Known rows, with every way that one mark hangs from another
q5{q696{q631{q67 q871{q61} q984}}}: [-174 -149  -90 -103  263   44   32   47  226   76  125 -266  130  102
   34  225  385   75  112  355  176   94 -198  -34  230   93  216  -91
  -11 -236   27  196  -92   75  214   37 -267 -229 -175  117   77  -72
   28  414  246  155  165 -383 -426 -149  -20 -342  249 -315 -224   74
  295  183  449 -129 -170]
q696{q631{q67 q710 q871 q984}}: [-275 -213 -134   53  245  -59  108    8  308   47   75 -160  101  182
 -121  304  376   88   89  146  -17   53 -140   79  381 -120  216   11
  -29 -342   18  286   52   54  392   89 -171 -111 -245   18  103  -60
   -8  465  238   58    4 -243 -335 -137  -12 -244  452 -206 -198   -1
  370  -13  469 -170 -118]
q171{q67{q458 q561{q460}} q871{q61}}: [-261  190  152  -68    5  -62  355  381  -56  -38  215 -325   79   95
  -24  139  -94 -211 -103  180 -288   33  214 -275  210  188  139 -523
   39  -87   83  363   26  -31  222  155 -601 -325  -54  169  119  180
  235  535  119  429  168  -49 -174  -41  126   13  231    3  144   36
  454  504  -92   -1  -62]
q914{q264{q561{q171{q67{q710}} q460}}}: [-156 -313  178   64   54  185  175  306  -42 -265   89 -146  -71  120
  -10  212   35  -19  -50  332 -208   47    3 -131  135  171    7   15
   -3 -311   72    8 -176   -8  268  188 -305 -260 -177  -84 -228   58
 -147  451  225   37   52 -194  -88  121  113 -246  257 -222   29  -38
  182   97  149  207 -149]
q264{q477 q561{q171{q67} q460{q871{q61}}}}: [-155 -155   71   90  195  149   94  243 -397   -7  370 -140  184  234
  -91  296  -36   25 -109  259 -278   11  -44 -151   52   92  -61   23
  138 -257  117   57 -124   95  259  179 -147 -395 -146 -148 -195   93
  156  278  310   18   31 -155 -280  -80  -42 -236  378  -93  -12  523
  130  241  213    7 -192]
q458{q5{q696{q171{q631 q871}}} q477}: [ -13  100   51 -167   68   44  -53   41  -61    9  369  -57   37  -19
   80  350  243  -51  214  233  -61  -89 -368  -73  -71 -119  416 -376
  219   16  -33  304 -367   12   56   -3 -226 -453 -219  178 -328  -59
  -24  235  182  187   75 -415   15   47 -138 -349   70 -262 -226  149
  218  232  187  142 -166]
q67{q458{q914} q561 q666{q460} q710{q61}}: [-369 -122  235  111   -8  135  247  353 -336 -131 -192 -193  111  213
  156    3    1 -126   23  228  -37  171 -198 -143   87  155  -29 -840
  189  -31   93  536  -26 -213  311  -12 -666 -277 -222  101    2  222
  -68  444  436   37  402  206  173  144   26 -171  340 -488  240  218
   29  362  407   87  -87]
q67{q666{q458} q710}: [-358  -95   83  -52   11 -100  102  281  -20 -185 -131 -131 -119  107
  -12   37   24   -4   13  250    7  276 -170   16   93  191   14 -435
   10  -19  156  483   10  -22  255   64 -170 -174 -256    9  -12   99
  -58  396  387   62  178  -37 -102   -4  150 -346  244 -411   71   40
   96  238  393  191  -58]
q666{q264{q477 q561} q460 q710{q5}}: [ -70 -289   48  -15 -159  191 -120  105  -73  -33  152 -390  141  141
   10  200  116  -14    1  283 -148  158 -236 -261   97  322  -34 -295
  160 -272  -17   99 -163  -73  420  358  -50 -552 -255   81 -361 -113
 -102  257  431 -164  329 -219   62  146 -141 -433  339 -214  -46  488
 -295  481  189   -5 -311]
q171{q67{q458{q5 q914} q710} q631{q871}}: [-134  344  200  -61  142   88  182  264 -190   24  125  -15 -121  245
   59  337  113 -173   85  179 -131   37  -76  -66  173   -7  199 -559
  180 -155  195  407 -340  -44  153  166 -339 -568  -69  178   70  328
   49  326   44  126   -9   45  -27  -57   53 -334  339  -19  101  102
  377  374  215  -90 -149]
q914{q264{q477 q561{q171}}}: [ -12 -226  120   10   54  142   -2  164  -78 -132  102 -184  -79  136
  -28  255  123    6  -24  315  -82   43  -76 -101    2  145  -17  -63
   74 -296   69  -34 -157    9  236  248 -210 -185 -307 -148 -296 -135
 -151  452  311  -26   -9 -264 -182   84  -52 -368  287 -271  -67  212
  133   87  142  183 -191]
q710{q5 q631{q984}}: [ 111   33 -242    7  -74 -131 -155 -110  116   98  113 -213    2  123
  180  311  333  -40  253  371   82   90 -142   27   76   82   -3 -130
  212 -219  -17  296 -164   20   58  119 -149 -334 -337   24 -311  197
  214  322  179  -17  129 -272 -254  -80  -86 -129  196 -194 -166  163
  153  214  176  119 -237]
q631{q67{q458 q666{q710}}}: [-201 -237    3   17  121  -56   46  255   69 -108   56 -100  -31  158
  -20  137   59  -72  187  256    2   93  -47 -106   62  -65  135 -359
   78 -113   79  252  170    6  237   75 -240 -166 -176  -32   78   85
  -58  367  281   45  120   42  -56 -138 -117 -151  321 -273   65   68
  107  242  326    6 -119]
q696{q171 q264{q477} q631{q710}}: [-195 -204 -113    4  109  232  262   18  -63  -54  471  -79   70  112
 -143  194  271  -67 -136   72  -77  217 -203   -4  236 -219   44  -94
   30 -189   76  201   68  160  387  144  -57 -312 -342 -160 -255 -464
 -203  474  172  105   16 -410  137  -21 -361 -444  649 -477 -141  268
  221  106  345   40 -127]
q914{q264{q477 q561{q171{q871{q61}}}}}: [  14 -122  126  -29   53  109   55  184  -35 -130  101 -290  -74  119
  -31  214  144  -17  -84  282 -102   40  -56 -149   64  208   29 -140
   44 -262   73    8 -135    3  247  258 -317 -184 -322  -66 -300 -151
 -114  471  313   76   33 -319 -243   75    9 -328  282 -207  -99  260
  175  156  134  172 -146]
q61{q631{q710{q5} q871{q171} q984}}: [ -25   55  -89   77   84 -188  -16   29  426  158   67 -227   46  117
   39  390  323   33   30  121   72  135 -227  166  232   37  191 -205
   -3 -347  128  280  -98   -4  164  -44 -159 -280 -354  193 -208   46
  124  304  322  194   55 -224 -402  -97   -4 -156  397  -49 -120  112
  279   45  220    3 -168]
q171{q67{q561} q871}: [-251  184   84 -130 -100 -107  231  251  -20   85  230 -186   43   28
  -74  182   91  -81  -63  250 -249   78  188 -212   57  204  100 -347
   20  -52   58  287  -91  -23  248  359 -343 -278   -7   69   74  110
   60  574  122  263   63    8 -141   13  162 -149  130   55   84 -121
  488  380 -136   90 -118]
q460{q696 q871{q61{q631{q710}} q171}}: [-118  175 -178  -50  141  -53  141  208  442  132   38 -219 -159  225
   80   13 -191  164 -179   37   -4  111 -428   98  193 -290  145 -123
  -41 -157  128  164  -30  -15  110   -4 -257 -324 -303   62 -253   64
   86  261  164  331   77 -176 -461  111 -155  -18  340  -64   96  157
  -29   84  142  108  -65]
q458{q477 q710{q5 q631{q67}} q914}: [  64  105   -9   38  135   36 -136 -263  -76    4  319 -159   63  203
  183  127  253   61  186  262 -169 -155 -154 -119 -196 -120  300 -367
  219  -44 -108  254 -330  -36  321  254 -478 -752 -287  188 -432   53
  -43  120  183 -155  235 -246   99  168 -171 -185   23 -134 -204  242
  146  190  396   78 -171]
q631{q67{q458} q871}: [-276 -166  -77   44  246  -36   40  101  156  -18   79 -200   25  170
 -114  230  143  -42  183  161    2  -64  -42  -68  263  -94  347 -288
   35 -259  109  184  176  -30  294   78 -248 -174 -336  -10  210   33
   58  383  307  136  128  -82 -269 -178  -13 -188  338 -259  -63   65
  341  137  351 -135  -62]
q171{q67{q458 q561{q460}} q631}: [-196   99   73   37   87   56  171  368 -230   76  281   23  -65  254
   33  401 -130 -213   99  247 -185  149   49 -162   71  -53  -26 -314
  100 -201  196  228 -181   19   74  180 -251 -384  117   12  110  386
  164  358  -22  119  -32  142    5  -80 -147  -60  316  -18  240  -28
  229  389 -112    3 -275]
q666{q458 q460 q710{q631}}: [  16 -153  -82  -41 -107  -57 -144  178  188 -175   30 -279 -190   33
  -49  157  -39  205   22  252  -63  267 -189  -37  188   58  120 -363
  -61 -175  161  236   75    4  323  247 -164 -488  -40    9 -216  -78
   81  223  393   15  465 -267  -18  276  -65  -49  116 -220   60  111
 -337  392  209  -55 -284]
q561{q171{q871{q61}}}: [-151   -2   25   30   52 -142  182  265   11  -43  183 -257  -68   68
  -63   55   80   60  -80  315   19  129   -6 -117  189  112  269 -227
  -21 -112  -28  243    8   18  196   92 -381 -213 -224   64 -125  -49
   80  355  302  311  133 -242 -308  -94  175  -80  210  -30  -26   -1
  287  219  138  207 -100]
q871{q61{q631{q984}}}: [  81  285  -73   90  103  -98   40  151  371   44   77 -304 -199  198
   78  167  110   47  -47  262   88  166 -166   27  180   23  180 -259
  -94 -322  120  248   58   36  112 -111 -371 -209 -323   98 -167   43
  125  239  210  313   99 -331 -482 -137 -119  -56  358  -14  -19   71
   38  190  171   32 -112]
q914{q264{q477 q561{q171{q631{q871}}}}}: [ -13 -187  100    1  106  131   -5  165  -94  -79  120 -188  -82  174
  -42  342  174  -12  -19  273  -75   60 -116  -88   51  156    6  -61
   59 -308  124  -39 -207   -8  239  294 -183 -189 -265  -95 -282  -93
 -126  439  295  -37  -24 -258 -192   66  -41 -368  326 -239 -112  250
  156   94  154  147 -219]
q264{q477 q561{q171{q67 q871}}}: [ -90  -17   71  -50   81   56   83  167 -354  107  295 -183  172  144
 -113  304  149   -5  -27  281 -175   51   93 -169    3  157   10 -215
  167 -191   94  159 -155   72  287  332 -126 -313 -202 -122 -184  -36
   44  428  343   27  -38 -130 -251  -79   37 -379  291  -75  -29  473
  289  272  143   32 -169]
q171{q67{q561{q460{q696}} q666{q458}}}: [-366 -144  134  -86   24  -56  203  338 -123  -59  224  -35   17  139
  -61  215 -106  -60   -7  220 -289  176   71  -98   39  100 -126 -182
   18  -90   96  309  -30  -24  184  212 -206 -183   70   17   30  210
   85  450  103  107  108   57  -32    8   60 -102  232 -181  192 -105
  208  325   56  158 -167]
q171{q67{q561{q460} q666{q264 q458}}}: [-364 -215  181  -49  -32  -44  165  336 -140 -101  227  -49   33  147
 -101  243 -128 -141  -25  228 -266  199  104 -179   26  206 -122 -187
   17 -135   72  298  -47  -16  211  275 -201 -171   27   80   50  185
   40  437  152   83  147   40   -2  -20   52 -167  296 -216  145 -146
  179  374   19  149 -198]
q61{q631{q67{q561{q264} q666} q871} q710}: [-116  -88   25  190  135   16  -30   68  167  185  139 -298 -110  164
  -69  214  235   78  -83  169  -32  190 -202  -15   77  -79  252 -250
 -101 -368  247  153   85  -40  274  126 -257 -133 -206  128   32   69
  -11  354  432  113  115 -173 -338 -128    5 -177  440 -166   86  180
  285  126  327  -59 -157]
q264{q477 q561{q460}}: [-180 -184    3   19  155  119  -50   67 -218   54  294 -182  229  200
  -49  326   18   10   -6  224 -169    2  -43  -62  -35  154  -25  -18
  141 -230  102   39  -25   94  347  162  -11 -309 -299 -194 -228  -14
  100  320  326  -72   28 -213 -260  -31 -159 -223  252 -233 -136  520
   16  164  135  -16 -178]
q5{q696{q171 q264 q631{q871{q61}}}}: [-219 -186  -89 -143  179  207  211   77   80  -10  360 -238  114   46
  -14  160  363  -37  -16  266  162  195 -240  -66  267   28  203 -157
  -38 -150   80  150  -34   80  270   72 -221 -299 -245   72 -140 -312
 -119  448  194  235  228 -515  -99  -32 -158 -429  384 -523 -225  125
  259  213  394   18 -142]
q696{q171{q631{q710 q984} q871} q264{q477}}: [-103   -1 -165   38   61   73  201  107  -63    9  359 -116   47  127
 -128  327  221  -35 -173   98  -62  205 -262 -148  116  -82  -92  -81
   79 -201  137  229  -52   86  220  276 -187 -297 -209  -49 -216 -191
 -120  462  179  126  -34 -254  -11 -121 -283 -347  593 -212 -163  227
  283  248   66   48 -196]
q871{q61{q710} q171{q631}}: [  53  281  -91  -80  187  -29   46  205  240   13   53 -348 -318  262
   55  -45   10   31  -93  288  173  226 -220   22  176  -93  246 -247
 -209 -267  115  270   26  166  119  -17 -271 -271 -417  120 -194   85
   52  196   82  301  165 -261 -462  -77 -135  -19  301   31  -43  235
    3  274  202  125   46]
q666{q264{q477} q458{q5} q460 q710}: [ -36 -258  119  -67 -180   62 -191  126   46 -218   89 -322  -75   20
 -107  165 -120  109  -78  168 -143  185 -290 -168  107  139   93 -412
  144 -239  -12  266  -61  -45  296  214 -135 -517 -197  191 -217 -275
  -43  208  457  -27  406 -360   37  217 -143 -393  255 -288   19  244
 -326  552  161 -104 -296]
q710{q5{q696} q61 q631{q871 q984}}: [ 157  -20 -306 -132   84  -59 -192 -178   98  223  185 -325  163    8
  222  416  625  -82  245  355  178   72 -313  -66  231  170   43 -256
  178 -255   25  257 -245  -30  -19   79 -268 -452 -341  234 -333  161
  321  267  229  132  333 -427 -373 -164  -43 -152  216 -226 -267  411
  230  289  400   28 -231]
q666{q264{q561} q710}: [-172 -224   34  -11 -105   80    2  189  163  -68   74 -235   37  174
  -55  201   -2  -19  -10  251   -7  170  -77 -182   55  152   66 -235
   60 -274   17  120   23  -49  460  274  -42 -311 -216  100 -276  -79
 -193  365  345  -28  124 -189  -42  112 -147 -360  299 -243  -14   80
 -120  228   96   38 -233]
q460{q696{q171 q631{q67 q710 q984}} q871}: [-352 -230 -289  138  130   64  262  199  288  145  137  -42    4  209
  -37   85   36  239  -87  111 -164  161 -464   12  295 -522   39  172
   54 -238   21  200  -56  -43  255   60 -181 -216 -103 -136 -119   24
  -39  407  132  151  -40 -152 -237   53 -230 -182  459 -270   31  -61
  127  -14  261  -30 -169]
q460{q871{q171{q631{q67 q710 q984}}}}: [-158    0 -209   53  110  -92   -7  192  226   54   53  -10 -103  216
  -16  180  -38  109   -3  203   76   99 -365   24   84 -207   82   42
    4 -198  106  149  -84   73  107  130 -118 -265 -216  -53  -68  192
   20  252  162   81   29   -4 -340    0 -195  -97  328  -47  -65   14
   84   98   98   47 -145]
q696{q171{q871} q631{q67{q458{q5}}}}: [-219 -166 -138   55    8   56  330  190   64   71  390 -199   96   15
  -63   62  276  -75   34  217 -139  225   -4  -96  322 -237  407 -280
   51  -90  -41  343   25   71  331   14 -293 -229 -226  -23 -126 -228
  -37  464  131  304  118 -312   48  -19 -182 -171  302 -347 -142  -44
  305  273  191  -63  -53]
q5{q696{q264{q477 q561} q631}}: [-116 -166  -63 -220  169  239   31  -38  -71   65  302 -212  205   64
   26  271  295  -40   64  277  175   96 -169  -69   31  111   20 -159
  128 -143  109   64 -110  124  251  196 -124 -324 -269  -29 -138 -263
 -114  483  246   -2   94 -428 -154    9 -212 -530  294 -494 -158  388
  205  220  300  -34 -230]
q264{q477 q561{q171{q67 q871} q460}}: [-177 -188  106   24  143   81  119  215 -404   29  394 -192  285  143
 -112  328   38    1 -106  254 -306   25  119 -172   17  231  -19  -40
  150 -192   73  105 -142   98  320  267 -155 -375 -125 -107 -196   18
  145  387  329   31   19 -157 -229  -78   60 -223  271  -79  -58  476
  247  278  111   15 -191]
q5{q696{q264{q561{q171{q871}}}}}: [-156 -186  -27 -186  105  148   76   69  -27   -3  220 -197  157   11
   -4  239  220  -16   79  313  200   52 -143 -170   49  145   63 -172
  108 -130   98   60  -85   46  185  215 -226 -285 -232   34 -102 -123
 -132  461  307   84  140 -329 -180  -10  -20 -426  215 -369  -92  184
  277  217  202   91 -204]
q561{q171{q631{q67}} q264 q460}: [-277 -395   99  273  267   96   66  174 -222 -101  497   63   31  207
  -85  367 -184   14 -124  233  -41   95 -108 -146  131   64  120  187
   38 -266  -70   18  -62  129  125  244  -80 -401   62   25 -107   83
  154   87  253   36   53 -155 -110 -283  -83   12  390  -38  -26   15
  136  206  242  130 -266]
q5{q696{q264{q561{q171 q460}} q631}}: [-202 -328  -43 -135  180  235  139   64  -66  -20  336 -185  225   47
   18  246  229  -22   59  306  148  114 -127  -79  124   96   65  -39
   82 -160   69   51  -92  108  255  121 -194 -304 -189   13 -147 -184
  -96  453  228   39  146 -427 -101   28 -113 -387  268 -481 -120  200
  213  182  290   28 -234]
q67{q458{q477} q666{q460 q710{q61}}}: [-195 -185   98  -24   58  -80   59  403 -110 -191   32 -181   -2  120
   74  172  -62 -112   92  167  -67  118 -276 -109   19   44  101 -691
   88   -5   83  387   28 -124  263   71 -487 -299 -166   72 -250   67
   54  322  331   94  323  -42  163  121 -187  -16  345 -390   80  373
 -171  376  252  119 -195]

Rows
[-212  -92  -85   86  355 -110   43   23  435  -66 -110 -216   14  270
 -171  345  355  107  107  110   -3 -118 -248  -41  479 -110  195  -25
  -69 -486   76  306  160    2  290   38 -276  -94 -323  117  258  123
   18  347  358  149   54 -164 -585 -351  134 -227  569    4 -187   46
  417  -15  638 -185  -14]
q631{q67 q710 q871{q61} q984}
[ -31  -52  -17   29  146  102  -38  118 -351  150  269 -111   81  246
  -61  374  138   17   69  297  -18  115  -80  -84  -17   33   -6 -141
  174 -250  139   92 -162   85  229  238   13 -277 -240 -172 -241    1
   17  296  343  -90  -82 -140 -239  -97 -135 -373  333 -144  -51  506
   84  172  197   48 -238]
q264{q477 q561{q171{q631}}}
[ -22  -52    1   68  123  -87  -41  100  305  148  165  -45 -103  127
  -22  338  204  -15   94  123  -27  154 -152   27  100  -86  210 -222
  -44 -211  222  141    5   54  165   81  -96 -232 -199   22  -26   66
  -55  238  338  128   10  -78 -234 -163  -37 -129  395  -43   55   44
  107   38  282   38 -189]
q61{q631{q67{q666} q710}}
[-363 -139  134   27   29  -94  124  316 -234  -90   18  -96  102  213
   45  253 -114 -229  212  158  -27   63  -98  -70 -118   -6   50 -668
  206   16   87  446   60 -144  225   26 -408    4 -212   33  -50  142
   32  521  339   55  103   96  127   68 -166 -154  304 -559  116  141
  184  213  124  201 -167]
q67{q458{q477} q561 q666}
[-236 -212  -79 -106  158  180  249  126   32  -18  335 -153  174   49
  -29  254  381   -3  -23  313   76  191 -173  -80  221   32   47  -52
   10 -232   57  215 -144   80  235  141 -259 -304 -100   61  -72 -197
 -104  536  126  174  141 -407 -100  -66 -131 -471  433 -462 -181   19
  395  248  330  -47 -200]
q5{q696{q171{q67} q264 q631{q871 q984}}}
[-207 -170 -132  165   78   -5   87  112   -6  -65  -98 -173  126  180
   79  180  370   10  175  394  -50  118 -183 -118  121   50 -158 -193
  138 -297   -9  461  -20  -53  133  -52 -332 -106 -211   52   96  294
  -37  433  303  -49  115  100 -185 -252   12 -319  379 -219   47   -1
  325  227  511   40  -73]
q631{q67{q561 q666 q710{q5 q61}} q984}
[-488 -146   -5  152   44  191  246  206  -94 -149    0 -173  102  199
   54   61 -177   85 -144  186 -208   53 -230  -35   87    9  -59 -138
  111 -154  107  245   -9  -84  326  -27 -276 -361 -142  -44   46  163
  -25  493  328   48  119   23  -53  132   30 -259  273 -367  214  -22
  220  115  238  102 -112]
q67{q561{q460{q696{q264} q871}} q710}
[-137 -186 -165   -5  127  251  257    4  -71  -21  509  -94   72   77
 -121  195  329  -89 -153   66  -77  231 -244  -41  275 -246   25 -141
   13 -212   73  198   77  152  342  108 -108 -347 -370 -131 -314 -462
 -163  424  144  160   69 -435  131  -47 -405 -387  667 -437 -124  343
  186  136  369   43 -107]
q696{q171 q264{q477} q631{q710{q61}}}
[-134 -109 -105  -41   70  350  376  111 -281  -16  597 -109  151  143
 -138  234  281 -132 -115  177 -222  239   30 -102  181 -139  -69  -97
   61 -235  122  188  -34  164  399  278  -85 -328 -233 -202 -324 -350
 -198  540   32   48  -11 -352  209   27 -381 -514  617 -439  -79  335
  252  284  233  -15 -124]
q696{q171{q67} q264{q477 q561} q631}
[-235  -39 -175    1   83   36  168  209  158  168  211  -64 -134  196
   33  126  -22  121  -12  206  -61  234 -275   -4  140 -283   89  -50
   13 -160   45  174  -86  -30  171   98  -75 -258 -140 -108 -247   17
  -30  324   66  185  -22 -151 -141    4 -203 -119  269 -197   57  -64
  -10  104   64  168 -166]
q460{q696{q171{q631}}}
[-226 -108 -133  -22  231 -202   44   55  374    0 -100 -179  105  153
  -87  337  288   95  -17   91  119    4 -294   95  376  -30  115 -112
  -60 -410    9  365   45   -3  246   12 -245 -157 -416  158  -80   40
   95  377  302  210  124 -178 -516 -152   37  -97  476  -75 -223  134
  331  -13  402  -25  -15]
q631{q710{q61} q871{q171} q984}
[-156  -75 -174  139  199   50  156  119  124  -55   46 -203   61  164
   45  160  214   23   88  272  -41  102 -118   -1  215 -165  151 -254
   69 -290   -5  411   -9   66  279  -86 -406 -246 -275  -20    0    6
   48  442  178   99   44 -194 -181  -93 -191 -250  374 -319  -12   70
  260  160  401 -148 -100]
q696{q631{q67{q458{q477} q710{q61}} q984}}
[-141   65   18 -134   64  -79  140  273   94  -75  118 -101  -60  132
   14   79 -114  -83   18  269   28  103   96   18   62   -1  162 -328
  -14 -146   18  306  -28  133  139   93 -221 -330 -303   -9  -92   45
   58  383   63  242  106  -12 -193  -11  -97  -95  230 -119   47   12
  209  290   41  110   -6]
q871{q171{q67{q458}}}
[-373 -307   15   58   86  -59  108  317   34 -124  252  -72   84  158
  -24  126 -262    7 -171  193 -181   95 -142  -40   28  132   26  158
  -23 -107   12  102  -47   63  226  123 -203 -312 -132    3 -135  170
  131  285  148  124  190  -86 -190   42  -64   74  271 -182  -71   -5
   11  216  -10  139 -160]
q561{q460{q871{q171{q67{q666{q264}}}}}}
[ 219   93 -296 -104  -42  -40 -175 -148   41  197  310 -225  -52   14
  207  264  416 -166  235  315   56  115 -186  -70  153   24   95 -339
  142 -144   27  198 -121   21   -2  101 -154 -494 -424   60 -450  125
  266  160  122  136  280 -331 -156  -83 -158   -7  161 -118  -96  369
   25  284  225  198 -166]
q710{q5 q61 q631}
[ -87  -37 -158    0  111  146  181   74  -85   21  461  -94   17  110
 -165  294  242  -84 -116   74 -122  168 -208 -205  131 -136   22 -110
   46 -145  175  138   -7  126  238  325 -108 -357 -213  -81 -142 -223
 -175  397  182  127   -5 -213   70 -155 -271 -361  562 -180 -128  242
  274  256  152   42 -154]
q696{q171{q631{q67 q710} q871} q264{q477}}
[-122  -88  -43  -28   23   69 -105   33   82  106  110 -307 -123   32
   83   -7  296   57   98  435  104  124 -313 -108   58  -35  152 -203
   37 -246   43  153  -77    2  138   16 -201 -349 -367   31 -102   95
   34  300  244  109  172 -317 -332  -66   14 -306  140 -202   20  230
  239  225  213  131 -144]
q61{q710{q5{q696}}}
[  43  284 -112  -92  234  -10   88  189  241  -52   70 -256 -221  274
   63   38   38  -33    2  267  130  170 -127   12  222  -13  256 -268
 -161 -196  102  296   -2  196  108  -11 -200 -333 -375  104 -108   83
   11  171   91  267  150 -138 -360 -152 -117  -94  299   41  -74  130
   18  278  335   95   76]
q871{q61 q171{q631{q67{q710}}}}
[  50   67 -137   53  106    4  -14   36  157  176  250 -203  -29   42
   50  306  268  -77   93  160    1   78 -166  -47  197 -150  286 -452
   45 -289  135  182   44  -47   83 -103 -327 -304 -336  127 -136   14
  132  229  241  279  180 -218 -224 -111 -180  -45  316 -104   56  180
  157  203  219  -40 -114]
q710{q61{q631{q67{q458{q5} q561} q871}}}
[-117  -65  173   15   33  -92   99  341   17  -52   62 -129   17  146
  130  115   60 -119   17  185   72  217 -132  -37  -46   81   68 -679
  137   10   81  355   79 -119  274    1 -493 -281 -170  169 -292   52
   12  321  274  126  244  -26   73   82 -197  -14  289 -320   68  232
  -52  289  185   85 -197]
q67{q458{q914} q666{q710{q61{q631}}}}
[-313 -353  156  172  321  112   59  128 -281    6  456   45   95  255
  -63  420 -279   73 -258   65 -122   65 -263  -80  101   18  -30  147
  147 -234  -59   46 -165   93  135  291  -16 -496   52   22 -202   -5
  207  145  313   35  -59 -183 -191 -245  -92  -81  480  -62   25  323
  118  155  274  132 -311]
q561{q171{q631{q710}} q264{q477} q460{q696}}
[-312 -180  149  -44  -94   45   91  163  -93 -120  -58 -222   76  146
   43   57  158 -148   80  239  -35  267 -167 -135   87  338  -70 -474
  175  -44   56  478 -139 -110  324  171 -165 -269 -380  187 -235  121
 -137  334  397  -84  252  -76   60   62  133 -530  241 -463   -4  163
   48  327  377  217 -107]
q67{q666{q264{q561} q458{q914}} q710{q5}}
